Below is a small trained network, with its code and all its weights. Each question gives an input and a class and asks what happens when units are switched off, that is, made to give their printed mean instead of their output.

import numpy as np


def w(rows, s, z=0):
    codes = np.array(rows[::2]) - 128.0
    scale = np.full(codes.shape[1], s)
    scale[-1] = z or s
    return codes * scale


def f(y):
    return y / 2 * (1 + np.tanh(0.7978845608 * (y + 0.044715 * y**3)))


def log_softmax(a):
    a = a - a.max(-1, keepdims=True)
    return a - np.log(np.exp(a).sum(-1, keepdims=True))


def net(x, mask):
    res = np.array(x, float).reshape(1, 7) / 4 @ E
    y = f(res @ A[0][:, :-1].T + A[0][:, -1])
    res = res + np.where(mask, y, B[0][:, -1]) @ B[0][:, :-1]
    return log_softmax(res[-1] @ U[:, :-1].T + U[:, -1])


A, B = {}, {}
E = w([
[162,102,29,92],'x0',
[163,247,136,81],'x1',
[129,128,128,130],'x2',
[129,129,129,129],'x3',
[43,187,74,169],'x4',
[127,128,128,128],'x5',
[128,127,127,128],'x6',
],0.015)
A[0] = w([
[53,132,213,206,18],'N1',
[155,140,171,129,124],'N2',
[133,108,159,137,162],'N3',
[157,80,134,83,172],'N4',
[197,126,41,64,27],'N5',
[180,163,241,106,160],'N6',
[91,100,97,121,145],'N7',
[129,142,116,123,122],'N8',
[200,57,158,71,202],'N9',
[131,165,95,102,98],'N10',
[135,183,85,109,33],'N11',
[161,152,211,67,151],'N12',
[194,154,195,91,133],'N13',
[27,62,41,130,115],'N14',
[161,200,96,120,82],'N15',
[125,137,121,122,107],'N16',
[210,64,151,84,111],'N17',
[161,151,122,203,97],'N18',
[154,238,97,65,11],'N19',
[127,125,104,175,96],'N20',
[107,119,130,109,156],'N21',
[67,195,115,170,11],'N22',
[37,173,115,115,145],'N23',
[104,102,70,139,109],'N24',
[92,126,57,135,125],'N25',
[136,160,207,134,125],'N26',
[45,186,123,132,194],'N27',
[111,95,91,146,101],'N28',
[80,138,199,212,37],'N29',
[79,154,163,178,136],'N30',
[111,107,91,160,112],'N31',
[166,69,132,97,32],'N32',
[249,39,147,98,48],'N33',
[101,116,137,94,128],'N34',
[117,23,177,201,46],'N35',
[198,41,148,60,40],'N36',
[100,31,158,174,254],'N37',
[102,95,17,199,101],'N38',
[136,137,188,49,141],'N39',
[55,127,202,172,228],'N40',
[160,226,90,79,153],'N41',
[90,88,92,129,162],'N42',
[111,63,166,151,54],'N43',
],0.011,0.0089)
B[0] = w([
[152,65,8,235,174],'N1',
[163,167,139,91,152],'N2',
[156,147,91,126,155],'N3',
[92,85,165,95,195],'N4',
[15,26,177,91,197],'N5',
[201,192,135,97,218],'N6',
[184,167,115,145,157],'N7',
[114,114,120,136,132],'N8',
[47,67,175,112,253],'N9',
[110,80,116,150,152],'N10',
[115,78,81,190,150],'N11',
[171,181,138,94,203],'N12',
[162,188,147,83,201],'N13',
[201,189,119,119,209],'N14',
[74,49,115,175,170],'N15',
[136,108,128,130,125],'N16',
[91,74,112,151,219],'N17',
[98,109,139,112,125],'N18',
[105,48,85,181,193],'N19',
[130,148,129,120,134],'N20',
[163,127,119,126,138],'N21',
[2,27,226,29,160],'N22',
[116,98,107,133,184],'N23',
[195,165,132,123,161],'N24',
[189,169,105,132,172],'N25',
[152,180,146,69,171],'N26',
[144,110,107,155,200],'N27',
[171,164,136,129,151],'N28',
[140,66,69,181,167],'N29',
[83,78,147,116,168],'N30',
[188,183,122,112,151],'N31',
[129,126,94,169,157],'N32',
[116,109,89,179,229],'N33',
[137,120,108,108,128],'N34',
[40,100,214,38,191],'N35',
[154,87,60,183,207],'N36',
[130,94,75,195,246],'N37',
[194,183,110,120,199],'N38',
[176,192,151,101,181],'N39',
[37,67,195,88,215],'N40',
[88,68,169,108,220],'N41',
[175,174,89,131,173],'N42',
[48,96,185,94,157],'N43',
],0.0085,0.015)
U = w([
[71,85,210,73,34],'0',
[127,92,17,233,248],'1',
[201,249,122,100,129],'2',
],0.015,0.0013)

Each question gives the input, the list of numbers given to net, and the class t.
The units are the neurons (one row each of A and B). Each row of codes is followed by its name. A weight is (code - 128) times the scale printed after its matrix; where a second scale follows, it is the last column's (A, B and U).
mask holds one flag per neuron, in row order. A switched-off neuron (its flag False) gives its mean, the last column of its row in B, instead of its output. The means were averaged over made-up inputs and are rounded, as every weight is.
A unit's drop is (log p(t) with every unit on - log p(t) with that unit switched off) / (log p(t) with every unit on - log p(t) with every unit switched off).
most important unit: the unit with the biggest drop
k most important neurons: the k neurons with the biggest drops, biggest first
drop of u: that unit's drop, to one decimal
input [8,3,3,-6,-5,6,7], class 0: most important unit => N5
input [0,2,6,5,3,-8,8], class 0: 4 most important neurons => (N37; N1; N36; N33)
input [0,5,7,6,7,0,-3], class 0: 4 most important neurons => (N22; N41; N37; N1)
input [1,-4,-5,-2,-7,-7,-3], class 1: 4 most important neurons => (N36; N33; N37; N40)
input [-4,1,7,-1,7,1,6], class 0: 4 most important neurons => (N22; N40; N37; N36)
input [-6,-7,3,-3,3,6,-3], class 1: 2 most important neurons => (N1; N37)
input [-8,-2,-5,-1,1,4,-1], class 1: 3 most important neurons => (N1; N29; N9)
input [-4,-1,-2,-8,2,3,1], class 1: 2 most important neurons => (N1; N9)
input [3,-3,0,-7,-8,4,7], class 1: 4 most important neurons => (N36; N33; N37; N40)
input [1,-8,6,5,6,4,-4], class 2: 2 most important neurons => (N14; N38)
input [0,3,-5,3,8,-3,-7], class 0: 2 most important neurons => (N22; N37)
input [-3,4,-7,1,-2,-3,-4], class 2: drop of N31 => 0.0
input [0,4,6,-6,-3,5,-3], class 2: drop of N40 => 0.1
input [1,-5,2,-3,8,-8,-2], class 2: most important unit => N14
input [-3,7,-1,4,0,-7,1], class 2: drop of N9 => 0.2
